Below are the code and all the weights of a small trained network. Each question names an input and a class and asks about switching units off, where a switched-off unit gives its printed mean instead of its output.

import numpy as np


def w(rows, s, z=0):
    codes = np.array(rows[::2]) - 128.0
    scale = np.full(codes.shape[1], s)
    scale[-1] = z or s
    return codes * scale


def norm(h):
    return h / np.sqrt((h * h).mean(-1, keepdims=True) + 1e-5)


def f(y):
    return np.maximum(y, 0)


def log_softmax(a):
    a = a - a.max(-1, keepdims=True)
    return a - np.log(np.exp(a).sum(-1, keepdims=True))


def net(x, mask):
    res = np.array(x, float).reshape(1, 3) / 4 @ E
    u = 0
    for l in range(3):
        y = f(norm(res) @ A[l][:, :-1].T + A[l][:, -1])
        res = res + np.where(mask[u : u + 3], y, B[l][:, -1]) @ B[l][:, :-1]
        u += 3
    return log_softmax(norm(res)[-1] @ U[:, :-1].T + U[:, -1])


A, B = {}, {}
E = w([
[33,64,231,25,68,11,159,103,141,236,183],'x0',
[164,183,197,146,122,197,88,55,79,145,189],'x1',
[40,130,107,115,182,126,124,136,196,177,169],'x2',
],0.0012)
A[0] = w([
[223,202,173,213,117,184,116,73,57,119,141,65],'L0N0',
[234,55,212,128,18,66,156,120,2,133,82,69],'L0N1',
[250,99,146,146,67,125,152,140,35,46,87,5],'L0N2',
],0.002,0.0023)
B[0] = w([
[170,82,241,107,106,197,18,173,94,97,174,255],'L0N0',
[55,122,90,169,126,25,234,30,182,242,63,247],'L0N1',
[218,172,53,251,188,160,99,68,88,52,27,209],'L0N2',
],0.0022,0.0021)
A[1] = w([
[227,123,134,162,133,173,78,110,93,40,95,90],'L1N0',
[132,70,51,140,120,84,171,250,154,45,59,3],'L1N1',
[61,128,85,153,222,181,77,188,224,132,181,114],'L1N2',
],0.0023,0.00073)
B[1] = w([
[167,122,223,76,50,166,82,154,61,78,168,251],'L1N0',
[205,127,220,95,65,178,52,164,5,128,202,203],'L1N1',
[78,161,56,186,178,29,230,26,193,148,61,215],'L1N2',
],0.0025,0.0028)
A[2] = w([
[199,184,154,148,124,245,4,139,71,84,139,49],'L2N0',
[82,41,247,99,23,141,111,155,106,236,160,1],'L2N1',
[64,58,198,98,86,78,139,152,145,208,139,72],'L2N2',
],0.0026,0.00056)
B[2] = w([
[236,92,253,6,48,117,69,209,42,28,180,254],'L2N0',
[242,96,169,145,81,192,60,207,44,18,181,223],'L2N1',
[215,186,165,138,126,228,50,166,79,46,157,217],'L2N2',
],0.0028,0.0043)
U = w([
[25,145,23,190,207,18,253,16,226,218,52,3],'0',
[237,109,240,67,55,240,6,244,31,22,220,253],'1',
],0.0034,0.00044)

Each question gives the input, the list of numbers given to net, and the class t.
The units are the neurons (one row each of A and B). Each row of codes is followed by its name. A weight is (code - 128) times the scale printed after its matrix; where a second scale follows, it is the last column's (A, B and U).
mask holds one flag per neuron, layer by layer. A switched-off neuron (its flag False) gives its mean, the last column of its row in B, instead of its output. The means were averaged over made-up inputs and are rounded, as every weight is.
A unit's drop is (log p(t) with every unit on - log p(t) with that unit switched off) / (log p(t) with every unit on - log p(t) with every unit switched off).
The circuit of an input: a set's keep is (log p(t) with only the set's units on - log p(t) with every unit switched off) / (log p(t) with every unit on - log p(t) with every unit switched off). Starting from all 9 units, units are removed one at a time, each time the one whose removal leaves the highest keep (on an exact tie, the one counted first), for as long as the keep stays at least 0.8.
circuit, biggest first: the units of the circuit, biggest drop first
most important unit: the unit with the biggest drop
k most important neurons: the k neurons with the biggest drops, biggest first
drop of u: that unit's drop, to one decimal
input [-4,-5,7], class 0: most important unit	L1N2
input [0,-2,-7], class 0: 2 most important neurons	(L0N1 L2N0)
input [1,-2,3], class 0: 4 most important neurons	(L1N2 L2N0 L1N0 L2N1)
input [5,-4,8], class 0: circuit, biggest first	(L1N0 L2N0)
input [2,2,-7], class 0: 2 most important neurons	(L0N1 L0N2)
input [2,4,8], class 0: 2 most important neurons	(L1N2 L2N0)
input [3,-2,7], class 0: drop of L1N0	0.4
input [1,7,8], class 0: drop of L2N1	0.1
input [-1,2,6], class 0: drop of L1N2	0.0
input [1,-4,4], class 0: drop of L1N0	1.0
